In the rows, zero is written as 128.
Each row is followed by its class. Each block has new classes.
[182 125 169 101 102 132  95 108 100 148 176 160 147 152 106 155 142 113
 112 126 144 106 121 112  63 125 154 116] : bq
[208 123 157 107 100 119  89 143  86 136 185 134 171 133 129 183 131 124
 124 149 133  87 140 141  77 160 144 156] : Fz
[132 142 139 124  72 120 117 134  85 147 173 103 166 143 113 165 109 133
 130 135 134 124 124 127  74 143 150  95] : Fz
[163 119 148 134  73 133 110 160  50 151 199 141 117 144 132 171 188 111
  94 106 130 138 112 126 153 126 171 137] : Fz
[208 124 143 106 109 121 127 142 115 148 151 174 154 137 106 167 148 128
 117 156 115 114 140 131  45 130 106 149] : jt
[219 120 144 108  74 130  95 124  61 132 193 153 160 117 121 169 137 101
  97 107 119 105 126 134 111 111 151 126] : Fz
[192 143 125 134  86 128 116 122  57 135 168  72 147 130 113 167 161  98
  83 115 139 118 121 142 130 126 136  84] : Fz
[228 104 134 110  95 158  95 130  90 132 183 144 161 146  97 195 168 100
 102 144 140 107 127 145  82 122 145  83] : Fz
[205  98 137 126  48 115  83  62  73 157 184 148 145 150 116 194 123 118
 128 128 128 108 112 143 112 142 149  79] : Fz
[135 146 149 137 111 144 129 126 116 159 171 156 182 122 114 174 122  11
 125 136 132 134 114 140 133 114 126 107] : Fz
[112 138 143 124  71  99  94 122  60 127 186 162 174 129 132 158  87 148
 164 169 145 136 105 153  96 145 120 102] : Fz
[139 134 143 128 113 121 123 141 115 128 190 122 133 135 112 174 128 122
 110 145 115 129 141 108 107 141 134 124] : Fz
[197 122 152 107  99 110 124 138 113 140 154 163 166 126  95 142 101 148
 138 155 127 142 121 138  89 185  62 132] : jt
[ 88 121 137 128  58 109 122 137  87 155 219 114 149 152 110 158 154 134
 126 148 153 125 124 123 107 161 139  90] : Fz

Each row is followed by its class.
[131 130 129  93 127 131 137 132 128 117 132 127 131  92 112 123 126 128
 125 137 117 125 106 125 132 128 159 138] : <33>
[132 112 127 127 128 126 122 122 121 114 121 127 123  76  81 132 119 138
 123 129 143 126 106 146 116 123 137 132] : <33>
[125 111 129 123 125 123 131 121 117 115 124 126 128  77  77 132 120 134
 127 119 145 124 111 141 107 114 140 127] : <33>
[121 119 144 105 119 130 151 129 132 103 150 115 134 102  65 137 124 123
 147 113 134 118 110 104  76  88 175 126] : <33>
[136 118 127 128 119 129 131 120 121 115 131 127 124  94  95 129 126 141
 133 115 140 121 114 141 113 113 138 130] : <33>
[136 110 128 111 129 126 132 122 124 110 131 128 131  59  72 134 117 139
 121 128 141 122  96 147 121 119 149 135] : <31>
[129 118 132 132 124 126 132 120 120 114 136 127 124  93  84 132 114 137
 133 116 142 123 115 136 108 114 138 119] : <35>
[127 126 135 114 121 132 139 135 129 114 141 120 129  96  95 128 125 126
 134 119 122 121 111 119 106 112 163 129] : <33>
[129 110 132 120 128 126 140 122 124 106 135 123 126  74  67 136 115 134
 131 127 152 123 106 131  97 104 139 128] : <31>
[126 118 144 127 119 127 140 125 120 105 140 123 130 123  83 134 133 129
 144 104 144 123 125 120  85  88 150 120] : <33>
[135 130 128 119 120 132 130 121 122 122 119 131 122  85 116 124 128 137
 117 127 119 117 107 144 134 141 148 141] : <31>
[133 126 137 106 119 127 142 116 127 114 135 124 126  94  97 123 133 131
 129 120 116 112 106 127 118 122 167 132] : <31>
[139 124 129 109 125 129 132 129 124 119 125 125 125  82 101 128 129 132
 123 128 125 126 105 136 123 131 150 133] : <35>
[134 117 131 110 123 131 135 126 124 109 134 124 115  69  75 127 126 135
 127 123 131 122  94 139 115 116 159 134] : <35>
[134 122 137 126 121 129 132 119 117 113 130 128 121  92  95 127 129 138
 129 113 135 124 112 137 111 116 147 135] : <35>
[128 113 134 155 120 123 121 115 118 125 123 122 124 113 103 135 130 135
 132 110 157 128 131 156 116 108 112 120] : <35>
[131 108 134 114 125 132 140 124 124  98 135 122 125  71  61 135 119 135
 128 122 142 131  90 137 100 108 156 132] : <33>
[146 116 125 138 122 125 114 112 114 123 111 133 115  56  95 126 134 150
 112 121 144 125  99 181 148 134 124 137] : <33>
[139 113 131 164 121 125 123 119 121 122 122 131 122 113 107 134 129 139
 131 118 161 128 126 153 123 116 114 121] : <35>
[139 113 121 125 128 128 121 119 120 122 115 130 124  63  98 130 119 144
 108 131 142 128 101 164 145 138 131 137] : <33>
[128 111 126 115 132 122 136 128 125 103 131 124 123  72  71 132 118 133
 125 132 148 127 103 134 110 114 147 135] : <33>
[129 107 136 144 121 126 128 119 120 115 128 128 123  92  79 136 125 138
 134 101 161 129 118 146 101 100 130 115] : <35>
[130 108 144 124 117 129 142 119 120  96 143 118 125  79  51 136 122 135
 136 104 155 121 101 137  86  86 158 127] : <31>
[117 108 123 136 129 124 120 113 119 125 124 125 118  79  89 135 124 141
 118 127 157 128 109 156 127 121 123 130] : <31>
[131 115 140 128 117 129 136 122 124 112  86 126 124  96  82 133 130 129
 135 112 142 122 111 135 100 112 149 128] : <31>
[135 123 123 133 128 128 123 118 123 125 132 130 124 103 114 130 129 136
 118 128 137 129 118 145 136 130 127 130] : <35>
[137 139 130 105 120 134 131 130 129 124 125 134 124 112 136 115 133 129
 119 129 106 122 113 131 145 150 151 139] : <33>
[131 117 133 117 124 128 136 126 124 121 132 115 125  85  82 130 124 135
 132 121 137 119 110 134 106 110 152 130] : <33>
[129 115 139 130 125 128 140 121 121 109 138 122 127 103  80 137 127 130
 140 110 151 122 116 126  89  95 145 120] : <31>
[133 118 136 135 119 128 130 117 118 115 133 122 126 100  99 130 129 134
 129 109 143 126 124 144 117 100 135 127] : <31>
[124 114 135 114 126 124 145 127 124 106 143 110 129  98  74 132 121 129
 136 115 133 128 112 123  99 103 157 129] : <33>
[131 121 134 134 120 128 126 120 125 119 128 125 125 109 107 130 129 136
 128 118 134 122 112 143 122 130 145 131] : <35>
[131 127 137 102 115 132 141 129 130 108 142 126 129 102  89 127 135 131
 133 113 114 117 107 121  99 113 173 127] : <33>
[128 112 127 101 125 128 144 126 124 106 141 123 126  73  69 126 116 129
 130 128 133 118 100 125 105 112 160 119] : <33>
[134 122 136 138 122 128 129 120 117 118 132 128 121 108 101 132 134 136
 130 113 146 124 117 143 112 109 133 128] : <33>
[135 121 126 112 126 125 130 125 125 115 132 129 124  86  91 130 123 133
 126 129 130 124 107 135 119 130 150 135] : <35>
[130 117 121 152 134 124 118 116 123 135 119 132 123 112 125 130 125 142
 121 135 149 138 133 146 152 131  94 126] : <33>
[135 105 124 122 129 126 129 118 118 112 127 123 119  54  63 132 117 142
 122 127 153 123 100 149 111 113 142 131] : <33>
[117 112 134  90 124 127 153 133 126  94 153 119 127  64  51 136 115 126
 139 128 132 116  97 101  87 103 184 124] : <33>
[130 110 131 137 128 128 132 122 121 114 133 125 126  98  89 134 123 131
 132 122 156 129 121 137 108 104 127 125] : <33>
[125 124 138 143 123 129 130 127 126 121 135 126 130 141 110 138 131 124
 139 113 143 127 137 123 103 105 126 120] : <31>
[133 141 133  92 122 134 134 134 131 122 129 138 126 100 131 119 131 128
 118 134 100 122 106 131 143 154 156 141] : <33>

Each row is followed by its class.
[136 116 130 124 123  91 137 132 128 111 113 158 113 120  91 100 135 117
 123 127 124 136 123 120  73 143 107 113] : Lg
[152 156 134 152 117  91 150 120 124 117 100 141  96 122 130 109 108  91
 134  86 125 110 121 141 120 152  44 107] : Ch
[112 129 122 109 128 146 133 122 133 127 119 136 147 117 137 116 132 132
 125 117 130 147 125 125 157 121  54 124] : Ch
[120 110 131 125 121 151 134 132 147 134 137 147 129 124 112 111 170 104
 137  89 123 125 126 119 105 125 103 126] : Lg
[137 119 125 123 124 158 136 120 115 129 110 156 120 131 130 128 129 130
 127 141 125 135 135 141 111 131  88 126] : Ch
[130 112 131 137 129  93 131 134 106 134 137  95 130 139 150 142 114 113
 124 182 131 152 130 146 140 118 131 131] : Ch
[122 108 128 125 120 125 135 135 129 146 133 121 134 143 145 155 127 112
 134 184 127 138 139 135 125 107  71 124] : Ch
[124 107 120 119 130 164 129 119 113 131 110 151 146 138 149 137 123 151
 120 178 125 160 142 141 138 115  69 136] : Ch
[137 117 128 111 127 200 117 124 118 138 145 127 108 117 129 115 130 114
 128 140 130 141 135 141 109 123  83 107] : Ch
[128 158 128 119 130 156 136 127 138 117 116 141 142 105 140  92 141 131
 121 105 119 113 131 124 113 121  49 103] : Lg
[110 117 121 120 135  69 136 130 110 121 118  99 135 129 130 140 124 133
 109 179 135 166 132 144 139 121 103 121] : Ch
[131 124 131 138 131 137 132 129 119 131 131 112 130 129 150 128 139 115
 130 123 125 129 135 137 139 122 136 131] : Ch
[129  80 126 115 119 125 136 134 123 131 125 153  98 128  80 130 169 109
 135 141 127 142 134 136  49 131 125 125] : Lg
[113  96 128 137 122  59 134 133 125 140 132 101 138 142 139 138 116 104
 123 185 134 169 130 140 146 118  62 125] : Ch
[121 127 123 129 113 147 121 125 148 146 137 142 132 135 119 131 130 128
 141 111 127 114 123 120 126 124  91 131] : Lg
[123 121 130 143 122 158 134 126 119 142 146 116 125 125 136  85 184  97
 127  81 121 113 136 152  74 118 113 119] : Lg
[127 133 130 137 126 125 137 121 125 132 119 131 134 121 144  99 129 107
 123 104 127 140 130 137 137 126  44 114] : Ch
[127  99 127 109 115 173 115 129 150 146 144 165 125 128  98 122 143 120
 139 142 125 137 128 113  90 120  87 124] : Lg
[141 123 129 117 124 176 120 126 127 135 140 137 102 114 115 121 127 111
 134 123 127 131 127 133 103 130 115 113] : Lg
[125 145 120 120 118 165 150 117 143 132 104 149 117 112 122 131 155 120
 132  88 126 101 136 141  99 119  27 109] : Ch
[136 142 128 124 122 179 106 132 128 149 167 116 110 116 124  95 146 103
 134 113 124  96 130 139  66 117 127 101] : Lg
[143 166 136 127 136 148 127 142 121 125 137 116 146 118 168 108 119 130
 125 166 118  94 137 125 112 107 120 107] : Ch
[122 102 128 118 122  87 127 136 132 138 142 110 110 121  97 131 145  96
 127 162 131 142 128 133  82 121  86 105] : Lg
[138 137 125 124 128 172 125 113 105 141 125 122 116 120 159 132  85 129
 122 165 137 147 135 157 154 115  46 112] : Ch

Each row is followed by its class. Each block has new classes.
[119 145 116 141 119 134 127 127 108 126 130 130 144 123 126 110 136 132
 124 114 128 146 148 124 130 132 113 108] : (38)
[114 167 118 138 182 110 111 139 133 133 120 127 150 112 131 113 139 142
 107 110  89 135 134 117 140 145 141  72] : (41)
[131 115 116 138  94  81 141 120 107 119 142 120 164 126 118  90 167 153
 138 177 124 166 131 127 143 104  84 185] : (37)
[128 118 121 122 128 116 101 136 127 126 148 144 174 114 110 155 122 113
 127 112 109 110 156 123 152 160 153  46] : (37)
[135 140 107 124  90 117  98 126  97 123 148 129 163 124 139 118 137 149
 144 140 140 140 130 108 123 121  66 104] : (37)
[135 162 136 158 140 146 128 136 118 111 120 123 138 122 114 161 101  89
 108  86 128 133 165 105 115 166 149  44] : (37)
[121 152 123 151 125 117 119 134 115 114 133 132 152 114 136 105 146 127
 125 119 123 157 139 109 128 138 107 105] : (37)
[119  96 127 100 123 116 110 113  98 131 163 131 151 117 123 138 129 130
 142 138 128 100 137 139 133 127 126 107] : (37)
